Here is a tiny trained network, its code and every weight. The questions are about switching its units off for an input and a target symbol, where a switched-off unit gives its printed mean instead of its output.

import numpy as np


def w(rows, s, z=0):
    codes = np.array(rows[::2]) - 128.0
    scale = np.full(codes.shape[1], s)
    scale[-1] = z or s
    return codes * scale


def norm(h):
    return h / np.sqrt((h * h).mean(-1, keepdims=True) + 1e-5)


def f(y):
    return np.maximum(y, 0)


def softmax(a):
    e = np.exp(a - a.max(-1, keepdims=True))
    return e / e.sum(-1, keepdims=True)


def log_softmax(a):
    a = a - a.max(-1, keepdims=True)
    return a - np.log(np.exp(a).sum(-1, keepdims=True))


def net(x, mask):
    ids = ['αβγδεζηθλξπστφψω'.index(c) for c in x.split()]
    T = len(ids)
    res = E[ids] + P[:T]
    u = 0
    for l in range(3):
        q, k, v = (norm(res) @ M[l].T for M in (Q, K, V))
        z = softmax(np.where(np.tri(T) > 0, q @ k.T / 2**0.5, -1e9)) @ v
        res = res + np.where(mask[u], z, O[l][:, -1]) @ O[l][:, :-1]
        u += 1
        y = f(norm(res) @ A[l][:, :-1].T + A[l][:, -1])
        res = res + np.where(mask[u : u + 12], y, B[l][:, -1]) @ B[l][:, :-1]
        u += 12
    return log_softmax(norm(res)[-1] @ U[:, :-1].T + U[:, -1])


Q, K, V, O, A, B = {}, {}, {}, {}, {}, {}
E = w([
[118,224,152,84,152],'α',
[237,97,6,84,162],'β',
[204,87,125,143,105],'γ',
[51,203,111,51,110],'δ',
[136,196,198,102,170],'ε',
[109,8,129,37,94],'ζ',
[252,97,110,85,112],'η',
[83,50,247,95,85],'θ',
[144,134,192,100,84],'λ',
[110,108,99,150,18],'ξ',
[57,103,165,74,98],'π',
[94,115,61,49,58],'σ',
[133,205,99,158,249],'τ',
[14,182,174,94,247],'φ',
[167,96,160,96,184],'ψ',
[31,146,150,218,124],'ω',
],0.019)
P = w([
[182,136,254,141,168],'0',
[138,113,137,35,94],'1',
[135,120,136,44,93],'2',
[135,126,146,58,93],'3',
[134,126,152,60,91],'4',
[132,128,153,61,92],'5',
[131,126,154,60,90],'6',
[133,129,157,64,93],'7',
[134,129,158,68,96],'8',
[133,131,160,64,93],'9',
],0.0089)
Q[0] = w([
[152,181,194,56,77],'0.h0',
[153,121,151,2,187],'0.h0',
],0.0092)
K[0] = w([
[122,148,247,140,135],'0.h0',
[156,107,197,84,139],'0.h0',
],0.012)
V[0] = w([
[149,71,253,34,163],'0.h0',
[94,82,212,31,154],'0.h0',
],0.0062)
O[0] = w([
[96,120,165,211,129,254],'0.h0',
[177,254,37,19,144,233],'0.h0',
],0.0095,0.0094)
A[0] = w([
[202,160,171,185,107,110],'0.n0',
[143,186,107,74,61,99],'0.n1',
[20,153,56,227,156,55],'0.n2',
[112,86,162,252,85,112],'0.n3',
[139,180,149,154,137,192],'0.n4',
[102,152,36,208,134,237],'0.n5',
[126,185,147,48,139,5],'0.n6',
[227,113,103,133,183,121],'0.n7',
[77,160,128,130,57,212],'0.n8',
[190,59,38,118,123,199],'0.n9',
[249,125,169,116,183,202],'0.n10',
[50,133,134,89,129,252],'0.n11',
],0.011,0.0032)
B[0] = w([
[111,79,162,114,128,157],'0.n0',
[147,90,103,102,148,254],'0.n1',
[166,222,173,93,124,154],'0.n2',
[123,148,159,192,127,143],'0.n3',
[162,123,67,120,90,184],'0.n4',
[246,137,174,90,152,158],'0.n5',
[61,78,147,123,121,237],'0.n6',
[90,93,52,162,168,184],'0.n7',
[199,118,124,126,110,219],'0.n8',
[87,195,129,175,160,189],'0.n9',
[96,58,105,119,130,216],'0.n10',
[145,192,160,147,183,236],'0.n11',
],0.012,0.0088)
Q[1] = w([
[117,158,192,73,122],'1.h0',
[94,205,255,47,217],'1.h0',
],0.009)
K[1] = w([
[9,143,208,71,177],'1.h0',
[70,3,237,41,34],'1.h0',
],0.0051)
V[1] = w([
[5,128,53,189,65],'1.h0',
[35,4,194,155,146],'1.h0',
],0.0036)
O[1] = w([
[125,182,171,23,105,3],'1.h0',
[31,79,254,118,97,116],'1.h0',
],0.0078,0.0032)
A[1] = w([
[98,107,153,142,55,136],'1.n0',
[118,121,135,254,168,71],'1.n1',
[65,83,115,154,96,7],'1.n2',
[147,215,106,120,165,191],'1.n3',
[82,67,89,148,110,109],'1.n4',
[156,152,87,116,147,100],'1.n5',
[67,237,123,114,55,98],'1.n6',
[143,122,153,61,133,189],'1.n7',
[79,71,53,101,94,158],'1.n8',
[149,96,47,187,158,2],'1.n9',
[145,103,90,195,36,16],'1.n10',
[51,29,128,177,114,68],'1.n11',
],0.009,0.0045)
B[1] = w([
[177,223,99,83,117,138],'1.n0',
[165,58,192,179,114,137],'1.n1',
[173,131,191,63,142,133],'1.n2',
[101,121,1,119,102,253],'1.n3',
[148,141,62,84,113,162],'1.n4',
[141,161,73,122,114,177],'1.n5',
[94,56,27,102,220,160],'1.n6',
[120,123,84,197,74,251],'1.n7',
[146,224,176,112,109,207],'1.n8',
[62,224,103,83,47,168],'1.n9',
[99,104,14,196,201,134],'1.n10',
[144,186,92,78,150,158],'1.n11',
],0.0078,0.0065)
Q[2] = w([
[1,201,219,80,129],'2.h0',
[246,73,170,158,125],'2.h0',
],0.0069)
K[2] = w([
[86,2,220,196,183],'2.h0',
[144,205,154,55,84],'2.h0',
],0.0087)
V[2] = w([
[63,253,133,215,2],'2.h0',
[143,183,181,166,251],'2.h0',
],0.0065)
O[2] = w([
[58,113,202,185,18,5],'2.h0',
[117,241,55,255,179,42],'2.h0',
],0.0088,0.0024)
A[2] = w([
[102,199,100,139,146,143],'2.n0',
[200,110,162,137,148,31],'2.n1',
[68,97,243,157,115,2],'2.n2',
[83,124,78,112,100,134],'2.n3',
[13,174,168,64,41,127],'2.n4',
[56,197,161,102,156,96],'2.n5',
[142,118,158,71,120,243],'2.n6',
[143,95,113,84,130,73],'2.n7',
[121,162,138,58,121,184],'2.n8',
[114,130,246,119,156,5],'2.n9',
[145,116,166,78,134,67],'2.n10',
[171,173,129,147,249,187],'2.n11',
],0.013,0.0054)
B[2] = w([
[184,127,155,137,162,227],'2.n0',
[107,90,116,187,51,133],'2.n1',
[134,125,2,77,83,150],'2.n2',
[175,196,136,108,130,240],'2.n3',
[160,109,53,125,44,208],'2.n4',
[3,167,133,160,181,167],'2.n5',
[158,88,195,156,141,225],'2.n6',
[85,152,170,107,119,183],'2.n7',
[98,167,214,158,158,254],'2.n8',
[2,84,39,77,117,145],'2.n9',
[40,97,149,94,156,144],'2.n10',
[143,69,103,189,54,246],'2.n11',
],0.0086,0.008)
U = w([
[81,161,185,130,121,150],'α',
[230,223,217,183,160,101],'β',
[159,65,164,173,186,202],'γ',
[140,180,155,106,124,146],'δ',
[57,145,112,212,223,173],'ε',
[102,146,181,102,163,149],'ζ',
[125,24,104,39,225,72],'η',
[97,191,95,137,102,94],'θ',
[51,64,63,81,99,106],'λ',
[183,124,104,129,41,202],'ξ',
[232,227,139,35,74,3],'π',
[189,110,181,43,82,178],'σ',
[178,117,8,199,166,146],'τ',
[168,186,122,147,146,205],'φ',
[232,122,132,124,193,150],'ψ',
[144,164,83,153,104,197],'ω',
],0.014,0.0047)

Each question gives the input, a string of symbols that net reads in full, and the target symbol t.
The units are the heads (2 rows each of Q, K, V and O) and the neurons (one row each of A and B). Each row of codes is followed by its name. A weight is (code - 128) times the scale printed after its matrix; where a second scale follows, it is the last column's (O, A, B and U).
mask holds one flag per unit, layer by layer, with each layer's heads first. A switched-off unit (its flag False) gives its mean, the last column of its rows in O or B, instead of its output. The means were averaged over made-up inputs and are rounded, as every weight is.
A unit's drop is (log p(t) with every unit on - log p(t) with that unit switched off) / (log p(t) with every unit on - log p(t) with every unit switched off).
The circuit of an input: a set's keep is (log p(t) with only the set's units on - log p(t) with every unit switched off) / (log p(t) with every unit on - log p(t) with every unit switched off). Starting from the 12 units with the biggest drops (on a tie, the unit counted first), units are removed one at a time, each time the one whose removal leaves the highest keep (on an exact tie, the one counted first), for as long as the keep stays at least 0.8.
units of the circuit, in order: the units of the circuit, biggest drop first
k most important neurons: the k neurons with the biggest drops, biggest first
k most important neurons of layer l: the k neurons of layer l with the biggest drops, biggest first
input λ τ α α τ τ η, target τ: units of the circuit, in order	0.n7
input ω β τ τ ξ ξ, target τ: 4 most important neurons	1.n10, 0.n5, 0.n2, 0.n3
input θ φ ε, target θ: 2 most important neurons of layer 0	0.n1, 0.n5
input ψ η θ θ π ε, target ψ: 2 most important neurons	0.n6, 0.n5
input α θ τ α φ τ η τ ε, target α: 4 most important neurons	1.n8, 1.n9, 0.n4, 0.n6
input τ λ α ξ π, target τ: units of the circuit, in order	2.h0, 0.h0, 0.n11, 2.n11
input γ π ψ τ π, target γ: 2 most important neurons	0.n4, 0.n11
input π θ γ, target π: 2 most important neurons	1.n8, 0.n9
input ψ θ α ζ ε π θ η δ π, target ψ: 3 most important neurons	0.n0, 0.n8, 0.n9
input η π τ ψ ω θ, target λ: 2 most important neurons of layer 2	2.n9, 2.n2
input τ β λ δ π, target τ: units of the circuit, in order	2.h0, 0.h0, 2.n11
input ξ ω π, target ξ: units of the circuit, in order	2.h0, 2.n4
input τ σ η α η θ ζ, target τ: 4 most important neurons	0.n9, 0.n5, 0.n10, 0.n0
input π τ ε π, target π: 2 most important neurons of layer 0	0.n10, 0.n8
input ε θ δ ω α δ ζ, target ε: 2 most important neurons of layer 1	1.n3, 1.n9
input σ γ ε π π τ π ζ, target σ: units of the circuit, in order	0.n7, 0.n10
input λ τ τ α π π α τ α, target τ: 2 most important neurons	0.n4, 1.n6
input τ τ δ β σ σ, target π: 2 most important neurons	0.n8, 0.n1
input σ ξ η π γ, target π: 2 most important neurons	1.n9, 1.n8
input ξ π π π θ η δ τ τ π, target ξ: 3 most important neurons	0.n6, 2.n4, 0.n5
input ε ξ π α α φ ξ ω φ ε, target ε: units of the circuit, in order	2.n5, 0.n6
input π ε δ ξ ε ψ, target η: units of the circuit, in order	0.n10
input α τ ε β λ η π π, target α: 2 most important neurons of layer 2	2.n5, 2.n4
input θ η τ π, target θ: 3 most important neurons	0.n1, 2.n4, 2.n5
input ε ψ η σ β η ζ λ π π, target ε: most important neuron	0.n5
input η π λ η π ε, target η: 4 most important neurons	0.n6, 0.n10, 0.n0, 0.n11
input ψ β φ ε, target ψ: 2 most important neurons of layer 1	1.n7, 1.n3
input ε η η γ, target η: 3 most important neurons	0.n10, 0.n0, 0.n11
input α ψ π, target α: 3 most important neurons of layer 0	0.n4, 0.n5, 0.n1
input λ α ε, target λ: 2 most important neurons of layer 0	0.n5, 0.n11
